[[133 136 125 151 131 138 118]
 [137 123 123 125 120 133 136]
 [146 116 128 124 136 124 135]
 [120 144 118 134 130 138 120]
 [126 118 141 131 123 116 131]
 [134 134 131 152 131 127 125]
 [141 129 120 130 155 138 112]
 [127 145 109 133 136 150 114]
 [126 124 129 117 111 121 146]]
->
[[133 136 125 151 131 138 118]
 [146 116 128 124 136 124 135]
 [126 118 141 131 123 116 131]
 [141 129 120 130 155 138 112]
 [126 124 129 117 111 121 146]]

[[133 120 114 130 124]
 [132 118 111 127 125]
 [143 145  98 123 143]
 [126 112 112 137 138]]
->
[[133 120 114 130 124]
 [143 145  98 123 143]]

[[111 132 136 129 127 143 132 121 114]
 [112 133 137 128 131 136 134 122 119]
 [126 125 152 141 134 142 153 117 107]]
->
[[111 132 136 129 127 143 132 121 114]
 [126 125 152 141 134 142 153 117 107]]

[[133 110 152 120 124 121]
 [145 113 136 127 125 122]]
->
[[133 110 152 120 124 121]]

[[140 126 133 111 142 156 110 132 113 130 115 139]
 [132 146 134 107 124 120 124 130 110 111 118 142]
 [119 131 144 129 119 134 135 125 140 134 125 127]]
->
[[140 126 133 111 142 156 110 132 113 130 115 139]
 [119 131 144 129 119 134 135 125 140 134 125 127]]

[[129 129 113 115 142 125 134 129]
 [121 145 110 111 152 137 155 133]]
->
[[129 129 113 115 142 125 134 129]]

[[121 119 111 135 123 134 116 126]
 [133 130 126 127 114 130 124 137]
 [129 117 122 119 119 127 124 134]
 [121 124 128 136 114 153 131 144]]
->
[[121 119 111 135 123 134 116 126]
 [129 117 122 119 119 127 124 134]]
---
[[123 151 134 111]
 [127 130 127 128]]
->
[[123 151]
 [127 130]]

[[117 124 110]
 [102 121 150]
 [120 150 139]
 [115 121 143]
 [108 138 115]]
->
[[117 124]
 [102 121]]

[[128 108 113]
 [123 152 142]
 [132 108 117]]
->
[[128 108]
 [123 152]]

[[128 128 130]
 [135 143 101]
 [127 125 129]]
->
[[128 128]
 [135 143]]

[[121 129 127]
 [118 131 129]
 [135 138 154]]
->
[[121 129]
 [118 131]]

[[111 131 151]
 [110 131 142]
 [100 144 121]]
->
[[111 131]
 [110 131]]

[[139 152]
 [110 121]
 [141  99]
 [148 148]
 [113 125]]
->
[[139 152]
 [110 121]]
---
[[116 124 123 113 121 116 133 123 119 134 113 117 145 143 123 143]
 [126 121 108 127 150 127 133 123 149 121 122 157 130 110 110 129]
 [141 127 132 142 124 139 133 138 121 129 139 121 114 127 134 129]
 [144 114 103 143 126 140 132 148 117 119 133 125 146 140 110 127]
 [145 123 114 149 143 143 120 139 140 113 145 150 125 115 116 107]
 [122 135 135 121 122 126 125 124 121 133 121 122 131 122 138 128]]
->
[[144 114 103 143 126 140 132 148 117 119 133 125 146 140 110 127]
 [126 121 108 127 150 127 133 123 149 121 122 157 130 110 110 129]
 [145 123 114 149 143 143 120 139 140 113 145 150 125 115 116 107]
 [116 124 123 113 121 116 133 123 119 134 113 117 145 143 123 143]
 [141 127 132 142 124 139 133 138 121 129 139 121 114 127 134 129]
 [122 135 135 121 122 126 125 124 121 133 121 122 131 122 138 128]]

[[114 114 129 132 132 140 131 125 123 123 131]
 [125 124 129 129 132 129 128 128 125 128 125]
 [110 110 137 138 132 151 128 121 120 119 142]]
->
[[110 110 137 138 132 151 128 121 120 119 142]
 [114 114 129 132 132 140 131 125 123 123 131]
 [125 124 129 129 132 129 128 128 125 128 125]]

[[151 151 158 115]
 [136 125 105 144]
 [106 127 120 145]
 [117 100 133 145]
 [120 102 139 138]
 [126 103 134 145]
 [103 121 125 146]
 [ 99 108 123 150]
 [141 129 136 121]
 [135 122 107 117]
 [134 128  99 114]
 [103 144 108 136]]
->
[[117 100 133 145]
 [120 102 139 138]
 [126 103 134 145]
 [ 99 108 123 150]
 [103 121 125 146]
 [135 122 107 117]
 [136 125 105 144]
 [106 127 120 145]
 [134 128  99 114]
 [141 129 136 121]
 [103 144 108 136]
 [151 151 158 115]]

[[129 126 130 128 132 127 131 130 129 126 134 126]
 [129 136 125 127 128 126 128 128 130 134 133 126]
 [133 129 130 128 129 133 125 131 128 126 127 132]
 [128 113 148 123 137 132 145 155 148 129 149 107]]
->
[[128 113 148 123 137 132 145 155 148 129 149 107]
 [129 126 130 128 132 127 131 130 129 126 134 126]
 [133 129 130 128 129 133 125 131 128 126 127 132]
 [129 136 125 127 128 126 128 128 130 134 133 126]]

[[135 144 125 142 104 125 136 111]
 [128 148 107 130 129 124 150 132]
 [130 155 101 131 127 122 157 132]
 [126 113 136 152 128 126 107 112]
 [137 146 125 142 100 123 139 111]
 [124 138 112 118 135 126 142 138]
 [134 158 105 130 119 125 158 129]]
->
[[126 113 136 152 128 126 107 112]
 [124 138 112 118 135 126 142 138]
 [135 144 125 142 104 125 136 111]
 [137 146 125 142 100 123 139 111]
 [128 148 107 130 129 124 150 132]
 [130 155 101 131 127 122 157 132]
 [134 158 105 130 119 125 158 129]]

[[125 126 122 133]
 [132 129 116 131]
 [136 130 130 121]
 [136 153 104 126]
 [130 122 121 128]]
->
[[130 122 121 128]
 [125 126 122 133]
 [132 129 116 131]
 [136 130 130 121]
 [136 153 104 126]]
---
[[121 104 118 140 136 127 119 144 144 103 113]
 [137 113 130 140 143 148 125 118 132 145 138]
 [143 126 152 124 144 119 135 115 119 108 139]
 [120 127 116 126 122 128 116 140 129 122 114]]
->
[[120 127 116 126 122 128 116 140 129 122 114]
 [121 104 118 140 136 127 119 144 144 103 113]
 [137 113 130 140 143 148 125 118 132 145 138]
 [143 126 152 124 144 119 135 115 119 108 139]]

[[119 137 132 141 127 142 120 129]
 [114 135 119 102 149 114 142 138]
 [104 143 120 121 139 120 127 132]]
->
[[114 135 119 102 149 114 142 138]
 [104 143 120 121 139 120 127 132]
 [119 137 132 141 127 142 120 129]]

[[119 114 123 119 126 126 144 121 133 137 129 124 124 120 123]
 [116 108 120 114 126 123 153 117 134 139 132 120 120 112 117]
 [122 118 125 120 127 126 144 123 129 135 129 126 124 120 125]
 [113 105 118 113 126 124 152 114 136 142 133 118 120 112 116]]
->
[[113 105 118 113 126 124 152 114 136 142 133 118 120 112 116]
 [116 108 120 114 126 123 153 117 134 139 132 120 120 112 117]
 [119 114 123 119 126 126 144 121 133 137 129 124 124 120 123]
 [122 118 125 120 127 126 144 123 129 135 129 126 124 120 125]]

[[129 133 124 135 134]
 [145 129 111 137 141]
 [129 133 120 132 126]
 [126 110 130 105 117]
 [128 128 137 124 132]
 [137 121 123 124 129]
 [124 135 138 134 125]]
->
[[145 129 111 137 141]
 [129 133 120 132 126]
 [137 121 123 124 129]
 [129 133 124 135 134]
 [126 110 130 105 117]
 [128 128 137 124 132]
 [124 135 138 134 125]]

[[133 114 139 118]
 [129 127 117 140]
 [128 125 114 144]
 [101 107 138 133]]
->
[[128 125 114 144]
 [129 127 117 140]
 [101 107 138 133]
 [133 114 139 118]]

[[126 128 135 146]
 [103 143 113 120]
 [120 142 115 109]
 [104 143 134 143]
 [129 113 141 122]
 [151 114 131 114]
 [109 143 132 143]
 [125 109 150 115]]
->
[[103 143 113 120]
 [120 142 115 109]
 [151 114 131 114]
 [109 143 132 143]
 [104 143 134 143]
 [126 128 135 146]
 [129 113 141 122]
 [125 109 150 115]]

[[148 122 150 139 139 135 107 147 115 124 107 151]
 [145 135 149 147 146 104 144 104 105 131 126 108]
 [103 124 122 119 147 137 151 107 105 120 135 135]
 [129 143 106 124 149 128 137 120 116 109 150 132]]
->
[[129 143 106 124 149 128 137 120 116 109 150 132]
 [103 124 122 119 147 137 151 107 105 120 135 135]
 [145 135 149 147 146 104 144 104 105 131 126 108]
 [148 122 150 139 139 135 107 147 115 124 107 151]]
